[[-3.67 -2.02]
 [-2.67  0.41]
 [ 4.90 -0.72]
 [-4.10  1.95]
 [-3.01  6.89]]
->
[[-3.67 -2.02]
 [-2.67  0.41]
 [ 4.90 -0.72]]

[[-3.46  6.50 -3.51]
 [-3.33  6.67 -2.65]
 [ 1.18 -4.21  1.44]
 [-3.76  2.86 -0.59]]
->
[[-3.46  6.50]
 [-3.33  6.67]
 [ 1.18 -4.21]]

[[-3.68  1.39  1.86  6.02]
 [-0.85  0.47 -2.08 -0.32]
 [-2.73  1.26  0.73  3.87]
 [-1.37  0.63 -5.70 -3.67]
 [ 0.32 -1.19 -2.50 -2.20]]
->
[[-3.68  1.39]
 [-0.85  0.47]
 [-2.73  1.26]]

[[-4.12  3.73  1.24]
 [-0.32  3.60  5.96]
 [ 4.02 -0.28  4.66]]
->
[[-4.12  3.73]
 [-0.32  3.60]
 [ 4.02 -0.28]]

[[-0.67  4.01]
 [ 6.26  2.38]
 [-5.15  1.52]
 [-5.04 -4.48]]
->
[[-0.67  4.01]
 [ 6.26  2.38]
 [-5.15  1.52]]

[[ 1.76 -1.46 -0.09]
 [ 6.51 -5.31  1.41]
 [ 6.46 -1.00 -3.57]
 [-6.25 -0.75  7.45]
 [ 2.45 -5.88  4.37]]
->
[[ 1.76 -1.46]
 [ 6.51 -5.31]
 [ 6.46 -1.00]]

[[ 2.92  1.46  7.50 -4.12  1.57]
 [ 2.81  1.90  7.89 -4.98  1.53]
 [ 1.08 -1.76 -2.23  5.42 -5.43]]
->
[[ 2.92  1.46]
 [ 2.81  1.90]
 [ 1.08 -1.76]]
---
[[ 0.75  4.50 -4.86 -1.71  5.78  5.69 -4.10]
 [ 5.90  7.81  6.99  7.41  7.08  3.82 -6.54]
 [ 3.36 -5.39  4.16  7.93  4.90  1.82 -5.39]]
->
[[ 5.90  7.81  6.99  7.41  7.08  3.82 -6.54]]

[[-0.21 -0.62  1.28  1.55 -3.78 -3.98 -0.07 -1.73  2.79 -0.29]
 [ 0.84 -0.24 -0.72  0.69 -0.66 -0.43  3.84  0.89 -0.30  7.44]]
->
[[ 0.84 -0.24 -0.72  0.69 -0.66 -0.43  3.84  0.89 -0.30  7.44]]

[[ 4.67  4.39 -3.87  1.98 -3.76 -0.60  3.64 -4.20]
 [-1.12  1.05 -1.46 -1.01 -2.50  0.04  1.61  0.59]
 [-4.19 -1.14  0.45 -2.78 -1.05  0.79 -0.86  3.35]
 [-1.71 -4.17  6.66  2.73  6.71  3.71 -6.43  3.13]
 [ 4.67  4.39 -3.87  1.98 -3.76 -0.60  3.64 -4.20]
 [ 4.81  3.40 -2.88  2.94 -2.04 -1.34  3.97 -4.28]
 [ 2.23  2.85 -2.62  0.68 -2.68 -0.53  1.76 -1.90]]
->
[[-1.12  1.05 -1.46 -1.01 -2.50  0.04  1.61  0.59]
 [-1.71 -4.17  6.66  2.73  6.71  3.71 -6.43  3.13]
 [ 4.81  3.40 -2.88  2.94 -2.04 -1.34  3.97 -4.28]]

[[ 2.34  3.95 -5.04  1.30]
 [ 5.23 -2.48 -4.51  1.73]
 [-3.51  6.63 -2.77  0.49]
 [-6.47  1.56 -3.61  1.92]
 [-4.54  4.65 -2.63  0.65]
 [-1.50  6.78 -3.75  0.67]
 [ 0.04  4.97 -5.24  1.31]
 [-3.78  2.32 -5.06  2.17]
 [ 4.22  5.77 -0.61 -1.36]
 [ 2.26  6.74  0.16 -1.77]]
->
[[ 5.23 -2.48 -4.51  1.73]
 [-6.47  1.56 -3.61  1.92]
 [-1.50  6.78 -3.75  0.67]
 [-3.78  2.32 -5.06  2.17]
 [ 2.26  6.74  0.16 -1.77]]

[[-0.46 -1.99 -0.24 -2.64 -1.20 -1.19 -2.77 -2.47  5.89 -2.69  4.98  0.20
  -1.62]
 [-0.10  1.86  0.14  2.61 -1.47  2.04  2.49  2.28 -0.89  2.38 -0.69  0.01
  -0.69]
 [-0.80 -1.90 -0.19 -2.69  0.91 -2.74 -2.55 -2.31  0.18 -2.31 -1.09 -0.65
  -0.67]
 [-0.96 -0.64 -0.36 -1.03 -1.10 -2.76 -1.17 -0.94  2.45 -1.24  1.13 -0.13
  -3.58]
 [ 2.53 -1.38  0.41 -2.42  1.62 -0.19 -2.55 -1.83  4.26 -2.45  5.04  0.64
   2.74]]
->
[[-0.10  1.86  0.14  2.61 -1.47  2.04  2.49  2.28 -0.89  2.38 -0.69  0.01
  -0.69]
 [-0.96 -0.64 -0.36 -1.03 -1.10 -2.76 -1.17 -0.94  2.45 -1.24  1.13 -0.13
  -3.58]]

[[ 0.50 -1.66  1.10 -0.85 -0.56 -0.43  0.37  2.67  2.36 -1.80  1.82 -0.58
  -1.39]
 [ 2.78  2.07 -2.88  0.00 -0.45 -1.52  1.77 -1.04  3.79  1.27  1.83  3.28
   1.44]
 [-0.71 -0.30  3.03 -0.18 -1.04 -4.46  3.74 -2.23  0.38  4.37  1.59 -1.54
   0.26]
 [-1.59 -0.92 -1.25  1.66  2.57 -0.62 -1.05  1.24 -0.02  1.54 -0.07  0.37
  -4.05]
 [ 6.71 -2.22 -2.33  0.91  0.00  4.52 -0.56  3.22  1.27 -1.36  4.17 -4.47
   1.99]
 [ 3.86  3.36 -0.77  3.31 -4.55  1.62  5.76 -1.27 -4.90 -4.79  3.05 -2.87
  -3.21]
 [ 4.12  2.49 -2.65 -0.62  1.86 -0.13 -0.32  1.29  2.59 -1.35 -0.06  1.16
  -1.13]]
->
[[ 2.78  2.07 -2.88  0.00 -0.45 -1.52  1.77 -1.04  3.79  1.27  1.83  3.28
   1.44]
 [-1.59 -0.92 -1.25  1.66  2.57 -0.62 -1.05  1.24 -0.02  1.54 -0.07  0.37
  -4.05]
 [ 3.86  3.36 -0.77  3.31 -4.55  1.62  5.76 -1.27 -4.90 -4.79  3.05 -2.87
  -3.21]]
